A new row, then what is left of it after taking away its nearest point in the smallest flat space through zero that holds the last named rows above it.
In the rows, 128 means zero.
Pof:
[[161  96 111 125 141 149 138 104 119 114 151 122 166 110  99 142 130  94
  138]
 [141  90 105 125 165 126 104 128 130  97 139 138 159 120 109 131 151 100
  136]
 [138  68  96 123 195 126  96 132 135  74 139 152 189 117  92 125 166  91
  145]]
New rows:
[ 94 121 180 121 144 133 195 191 117 129 102 106 174 139  97 117 109 188
 133] -> [136 100 147 121 137 117 142 185 107 127 129  83 135 133 118 146 123 146
 117]
[146 106 107 166  70 136  98 102  93  87 156 140 151 111 137 160 105  90
 121] -> [107 126 126 167  77 128 107 122 105  87 131 158 152 124 142 137 105 124
 124]
[ 82 172 116 119 129  77 181 106 199 161  90 107 133 120 153 134 102 164
 109] -> [114 137  89 117 147  77 156  96 193 142 112 101 146 108 142 150 118 126
 110]

lol, 2 rows:
[[147 119 116  41 170 153 126 178 184  73 144 108 126 149 122 119  88  98
  123]
 [ 90 149 112 201 110 111 106  60 174 137 126 138 191  76 153 125 157 129
  131]]
New rows:
[144 123 135  61 140 145 129 166 120  87 133 133 115 180  97 152  94 113
 126] -> [120 136 132 124 117 129 120 118 121 110 126 145 144 149 110 154 121 124
 129]
[132 117 134 130 150  98 134  96 170 129 105 130 161  70 121 156 131  98
 112] -> [146 109 145 116 148 100 146 117 133 139 102 130 130  91 110 160 127 105
 112]

Megon (3 x 19):
[[158 128 120 181 128 124 137 110 112 119 122 111  92 136 141 107 153 138
  116]
 [191 122 183 107 140 134 138 114 106 137 115  99  87 130 194 153  93 137
  184]
 [ 86 139 104  85 114 153  76 167 139 216 201 121  93 111 150 171 113 112
  169]]
New rows:
[127  88 108 158  91 135 145  97  95 109 150 104  69 127 127 108 187 163
 106] -> [109  85 132  96  95 137 144 110 108 109 144 120 109 120 121 132 152 155
 126]
[150 143 162 163 134 128 142  97 133  79 106 119 124 129 139 102 152 143
  94] -> [119 148 153 127 128 139 118 120 144 117 138 124 126 119 140 126 138 132
 112]

goz (3 x 19):
[[149 112 132 114 149 123 123  96 166  94 127 119 138 125 118 154 160 103
  116]
 [ 81 139 180  91 192 105  84  89 169  89  83 132 125 107 136 141  92 158
  173]
 [122 186 133 114 123 136 142 124 118 112 141  99 120 135 126 109 103 144
  153]]
New rows:
[128  70 156 127 161 148 168 137  75 170 100 105 124 101 130 139  74 151
 104] -> [147  89 154 115 164 152 179 117  91 142 113  82 127 106 120 145  89 137
 102]
[155  80 139 170  91 131 126 170  62 167  88 132 124 148  99 160 117  88
  96] -> [147 125 162 138 119 128 121 136  87 122  84 103 122 146  94 162 102  97
 125]
[148 125 175 146 115 192 175 155 126  95 180 104 139 109  84 133 104 103
 118] -> [125 101 189 147 132 181 153 157 130 105 156 127 138  98  92 138  92 115
 124]

naver, 4 rows:
[[102 129 151 172 106  98 154 136 136 165 180 166 142 151 153 140 114  82
  126]
 [159 173 132  81 134 122 136 151 136 153 169 175 124 145 120 153 122 140
  180]
 [104 106 162 169  94  97 140 145 107 116 157 130 131 154 157 134 113  74
  116]
 [111 127 140 132  93  54 133 134 107 134 150 142 115 186 130 160 150  95
  155]]
New rows:
[101 175  82 123 139  88 120  99 132 163  71  80 103 105 101 144 143  76
 120] -> [120 184 111 116 137 116 127 133 125 147 104  94 109  96 121 141 106  61
 126]
[107 111  91 146 154 121 144  88 170 133 108 116 107 114 105 128 157 166
  98] -> [126 119 126 131 138 122 149 128 148 107 144 129 103 128 124 138 128 141
 118]

Faki, 2 rows:
[[ 92 118 164 116 130 133  95 117 163 166 113  85  94  95 103 174 118 178
   92]
 [ 63 119 128 151  83 126 112 109 154 151  88 130 144  93 146 154 146 120
  113]]
New rows:
[124 118 144  91  94 122 115 111 139 166  64  91 117 107 118 157 133 161
 108] -> [158 125 124  92 103 120 137 121 114 140  81 114 132 133 128 126 135 135
 131]
[161 137 136  73 138 160 123 139 125 116 165 104  73 119  90 174  94 176
  82] -> [134 138 105 104  96 154 137 132 118 104 142 142 116 116 127 158 118 126
  99]

tuv, 5 rows:
[[110 180 139  97 108 140 112  80  95  95 124  61 149 185 127 209 167 143
  124]
 [121 149 142 120  99 140 115  86 116 114 104  89 161 154 128 153 157 145
  127]
 [152 154 140 137  89 139 115  38 136 112 117 106 162 144 127 200 160 169
  119]
 [ 63 145 157  89  92 168  47  98 147 128 127  78 182 160 164 123 142 145
  132]
 [106 135 157 127  73 149 121  95 106 114  40  66 200 151 120  80 170 142
  140]]
New rows:
[115 150 112  91 132 119 157 116 135 114 141  59 122 136  87  46 179  79
 125] -> [136 145 108 104 132 119 144  86 169 123 173  92 114 117  96  78 167  97
 117]
[124 133  88 110 157  99  68 166 166 189 116  98 121 139 127 135  96 117
 180] -> [154 134  89 128 143  91  91 139 152 187  94  96 131 141 114 147 116 127
 174]
[105 107 140 144 114 130 156 149 132 121  77 129 180 126 107  74 142 105
 177] -> [117 118 132 134 130 123 138 132 136 130 138 145 154 139 123 141 142 110
 158]

guto:
[[161 106 142 152 131 109  87 126 128 101  91 140 109 125  87 132 130 126
   81]
 [133 167 185 156 136 134 127 106 188  73 116 128 172 175 128 185 193 106
  120]
 [183  95 147 137 122 134  99 117  98  82 152 140 113 114  93 169 142  76
   84]
 [127 123 173  92 138 113 116 122 122  85 154 128 156 115 127 174 138 116
   71]
 [114 116 168 126 110 174 117 143 167  53 101 116  95 156 159 193 162  83
  110]]
New rows:
[148 140 118 132  96 126 133 105  91 156 136 133 142  65 114 107 138 117
 163] -> [125 141 142 125  96 129 124 115 120 128 104 126 136  78 129 125 146 124
 143]
[ 57 125 138  73 126 140 116 164 114 115 146 137 142  85 157 146 106 187
  84] -> [113 135 119 145 119 155 114 142 122 122 140 151 136 112 121 138 138 157
 125]

puse, 3 rows:
[[143 108 120  92 143 154 159 119 122 152 109 126 122  91  95 144  98 116
  151]
 [101 131 191  69 170 149 152 116 138 146 105 134 108 116  92 123  84 132
  136]
 [136 133 136  95 148 156 170 152 117 146 116 139 121 100 115 131 116 122
  142]]
New rows:
[ 75 161 159  81 129 111 125 132 146 115 178 118 130 164 133 103 165 164
 108] -> [109 132 108  80 117 124 138 121 135 130 171 109 136 131 116 126 156 148
 129]
[120 114 162  99 134 151 156 151 107 111  92 107 124 161  99 105 136 125
 141] -> [130 104 135 122 116 140 139 141 107 105  99  99 132 166 106 110 146 123
 139]
[157 143 157 155 106 155 105 131  77 129 162  87 113 132 126 148 157 149
  76] -> [157 135 163 137 116 164 114 121  78 138 153  85 108 121 109 153 140 146
  84]

bani:
[[100 127  77 208 195 118 121 119 186 143 116 146  88  98 125 117 100  49
  133]
 [100 132 142  92 104 200  79 142  91 117 162  83 159 159 133 125 146 207
  132]]
New rows:
[ 95 148  73 191 161 160  93 137 153 136 154 119  88  89 108  90 128 115
 149] -> [139 146 113 137 112 125 130 137 120 128 144 130 107  98 108 102 144 142
 142]
[155 128 148 101 115 156 125 107  89 124 108 157 135  88 130 174 109 181
 151] -> [142 128 130 129 139 157 119 105 109 129 106 161 122  79 129 170 100 156
 153]

der:
[[ 79 136 108  95  73 126 144  80 150  99 135 132 131  90 106 160  83  94
  133]
 [137 152 127 150 170 139 140 130  71 124 115 170 110 142 116 138 202 113
   92]
 [110 147 114 101 108 131 139  71 131  66 118 151 125  86 120 165 119  70
  132]
 [103 154 124 142 115 139 152  97 135  93  96 175 116  78  91 126 143  79
  103]
 [ 63 159  98 102  71 124 152  75 114  83 105 159 112  76 110 175 111  42
  107]]
New rows:
[101 129  85 158 103 146 171 152  79 132 146 119 114 167  70 151 123 164
  76] -> [148 120 101 155 118 141 147 147 113  86 121 105 122 142 111 135 104 138
 111]
[ 93 135 115 123 127 128 126 118 177 136 126 129 127 132 140 100 134 193
 145] -> [ 94 146 109 119 132 123 123 116 149 121 111 136 117 132 159 117 151 160
 138]

Musa:
[[ 82 147 149 134 132 123 128 142 116  99  86 136 151 119 108 119 108 124
  132]
 [115 177 143 123 104 110 131 141 125  97  62 133 145 105 125 106  76 127
  137]
 [ 93 164 144 125 126 120 127 142 124  94  79 129 149 110 109 105 101 138
  131]
 [ 92 154 154 140 115 102 134 137 105  95  53 156 148 118 122 134  75 103
  144]]
New rows:
[103 177 141 109  73 123 162 175 129  87 157 108 175 187 100 148  95 111
 105] -> [128 159 119 105  97 102 160 145 128  88 170 123 147 195 102 166 114 137
 107]
[149 118 139 160 160 141 137 151 113 152 159 161 113 102 145 137 151 140
  79] -> [144 139 145 157 150 134 138 157 113 139 132 162 120  92 144 127 130 141
  82]
[137 125 114 120 160  90  81  54 117  88 112 100 163 129 146  90 152 113
  88] -> [138 120 123 127 141 103  85  66 115 103 118  96 172 133 157  95 144  83
  88]

duf (4 x 19):
[[173 127 119 117 125  88 126 111 196 123 193 124 119  81 100 129 207  88
   62]
 [143 147 146 136  99  93 124 115 181 114 172 123 105 101  86 141 179  89
   86]
 [164 127 105 115  96  78 126 113 199 124 175 123 115  69  85 144 195  87
   59]
 [179 136 147 123 125 110 138 120 175 125 167 129 129 103 111 137 197  94
  100]]
New rows:
[143 124 135 144 121 149 143 145 143 124 185 127 120 167  90 113 122  95
 139] -> [143 109 105 131 115 150 146 150 134 134 162 128 131 157  97 118 106 107
 141]
[184 128 114  98 104 115 131 115 136 162 103 135 160  55  94 174 158 158
 134] -> [132 142 143 125 140 126 107 107 114 145 136 129 135  96 104 139 130 169
 138]

Patiz (2 x 19):
[[136 171  98  72 140  90 153 123 144 147 136  86 100 107  87 117  82 125
  159]
 [143 167 105  89 139 103 147 129 130 140 119 105 105  97 101 114 126 123
  142]]
New rows:
[ 91 108 171 133 140 117 124 179 143 109 156 175 164 183 162 145 102 178
 159] -> [113 146 152 105 151 101 139 185 134 116 133 166 143 142 144 128 135 171
 160]
[170 113  89 135 108 173 120  90 170 146 133 134 151 162 183 152  82 110
 150] -> [186 135  80 123 114 167 128  96 160 148 113 135 140 133 177 140 117 105
 145]

reki (5 x 19):
[[139 119 162 106 172 172  97 154 127  92  94 126 116 139 170  62 118  84
  151]
 [116  91  77 133  99 156 160 174 181 176 153 116 166  71 177 130 153 144
   99]
 [116 111 117 145 157 133  86 136 107 142 121 133 134 108 119  79 110 133
  150]
 [136 140 120 180  98 110 169  82 143 179 148 160 139 106  98 209 127 132
  123]
 [117 170 169 101 128 181  86 138 122  93 119 132  85  93 114  54 144 136
   76]]
New rows:
[123  96 166 117 142 148 154 142 114 119 139 193 163  75 203 102 132  79
 134] -> [110 113 153 106 124  99 148 124  83 108 154 179 154  99 155 121 134 120
 123]
[ 98 109 123 114 162 110  96 121 100 112 128  80 117 140 101 100 147 131
 166] -> [109 119 133 128 141 134 130 112 133 130 134  96 118 117 115 133 160 116
 145]
[153 112 144 115  91 119 150 109 145  76  98 152 125 169 131 134 114 103
 107] -> [137  97 118 134  95 120 129 117 139 105 107 155 138 135 120 110 109 124
 108]

lofiz:
[[118 121  85 118 116  94 172 120 188 141  95 107  97  80 134 158 126 116
  102]
 [138 100  98 138 111 143 157 142 139 109 133  58 101  99 141 156 149  59
  132]
 [110 100  73 117 111 147 158 121 178 131 151  61  80 113 158 178 146 102
  100]
 [170 135  88 116 116 125 168 146 148 130 112  95  86  64 118 118 132  96
  104]
 [151 117  97 110 144 138 158 128 138 143 128 123  97  93 129 124 107 116
   98]]
New rows:
[130 119  96 130 103 133  98 114  64 142 136 153 158 102 191  91 133 172
 180] -> [125 109  77 128  98 124 117 111  86 144 126 136 145  84 197 108 134 157
 172]
[113 122 129 137 156 184 154 146 116 116 127 130  47 149 126 128 124 149
 116] -> [104 131 145 152 144 152 152 148 121 107  97 138  67 144 117 130 132 145
 136]

fozu, 5 rows:
[[150 124 110 122 125 126 114 155 142 138  63 106 123  94 121 172 128 180
  107]
 [155 143  94 145  86  97 152 131 133 155  76  98 130  79 129 119 116 176
  123]
 [135 136 106 138  82  95 153 144 111 129 106  94 115 113 153 135 134 132
  137]
 [147 128  91 163  88  93 155 149 122 139  63  82 127  89 152 172 150 144
  110]
 [148 121 103 172 126 103 145 121 132 149  90 113 145 100 141 152 127 130
   90]]
New rows:
[157 147 152 137 117 108 170  84 126 164 187 116 117 114  92  46 107 127
 170] -> [158 121 153 132 144 119 141 124 127 145 146 101 106 121 105 138 134 124
 139]
[135 146  70 125 148 150  85 195 106 149 119  83  96 140 147 178 179 133
 137] -> [139 156  73 141 157 146  98 153 113 170 153 109 117 138 134 117 148 127
 135]

Nafon:
[[133 149 149 100 139 142 132 148  88 106 128  91 133 143 121 137 123 120
  149]
 [110 153 139 112 167 110 145 131  97 100 106 109 122 116 132 125 130 134
  150]
 [ 92 131 148 110 170 168 165 169 108 113 130 100 133  89 138 127  92 118
  157]
 [ 78 163 144 123  98 186 190 137 129  80 115 103 126 118 152 121 105  89
  112]
 [ 96 138 142 119 166 120 146 111 137  97 131 137 145 116 128 117  89 146
  116]]
New rows:
[111 156 188 114 118 114 117  96 160 138 193 147 182  97 147 162  68 111
 144] -> [123 166 171 124 103  95 117 102 139 150 161 137 151  93 158 165 122  98
 165]
[165 121 160 103 120 135 125 116 127 119 159 129 159 185  68 143  82 115
 148] -> [136 121 135 131 125 119 154 117 138 130 120 142 125 138  96 131 116 106
 159]

nosof:
[[100 155 110 111 102  89 147 137 162 140 188  98  82 144 133 114 133 128
  129]
 [115 123 120  81 135  79 164 108 157  69 168 179 131 104 116 111 102 108
  165]
 [112 114 138 116 132 166 110 140 125 105 109 179 158 126 122  94 156 118
  144]
 [125  91 142 141 129 201 114 112 104  95  80 174 164 123 106  94 168 127
  137]]
New rows:
[111 145 170 121 154 202  78 165 107 159 100 149 130 140 132 121 152 148
 129] -> [120 142 155 112 149 151 126 122 122 131 136 133 102 125 118 136 118 149
 137]
[105 117 131 135 165  97 124 139  82 168 133 165 144 122 122 135  75 143
 102] -> [ 89 111 125 140 143 115 135 125  88 159 145 157 126 131 109 110 102 147
 102]
[121 139 135 109 159 117  82 169 112 125 126 148 157 152 173 113 103 116
 127] -> [124 122 125 129 137 125 115 121 109 108 135 119 128 152 149 109 112 128
 121]

bopu (2 x 19):
[[193 137 151 108 139 129 163 113  77 141 134 152 177 148 115 130 120 128
   96]
 [187 134 156 110 127 114 166 121  95 137 132 137 167 130 104 125  94 124
   84]]
New rows:
[152 136 178 127  95  77 116 169 123 166 149 147 170  60  92 126  93  91
 106] -> [124 136 155 135 111 105  89 163 120 166 149 161 159  82 120 134 147  99
 148]
[125 145 123 123 120  71 158 130 136 132 151  65 131 117 106 120  97 155
 122] -> [122 148 112 124 135  92 147 121 119 135 153  82 137 139 124 127 136 161
 145]
[144 117 145 122 118  93 154 112 130 138 117 131 151  85  88 118  57  95
 105] -> [117 118 121 130 136 123 127 105 124 138 117 147 142 109 118 127 115 103
 149]

funan (3 x 19):
[[139  55 182 105  93 132 118  82 127  95 128 147 123 113 145 148  98 127
  188]
 [136 127 210 141 103  96  99  62 139  59 138 112 147 152  97 125 129 134
  165]
 [124  97 181 133 143  90 110  86 152  50 136 130 138 131 169 140 138 112
  131]]
New rows:
[138 179 157 145 102 123 117 107 189 129 136 126 112 141 166 113 144 165
 128] -> [139 162 142 134  98 138 125 119 183 149 132 136 104 129 175 118 134 165
 134]
[130 180  95 119 131 135 141 126  90 175  85  60 152 125 148 143 120 154
 136] -> [130 153 122 116 133 122 133 104  99 140  88  66 154 122 171 152 119 146
 146]
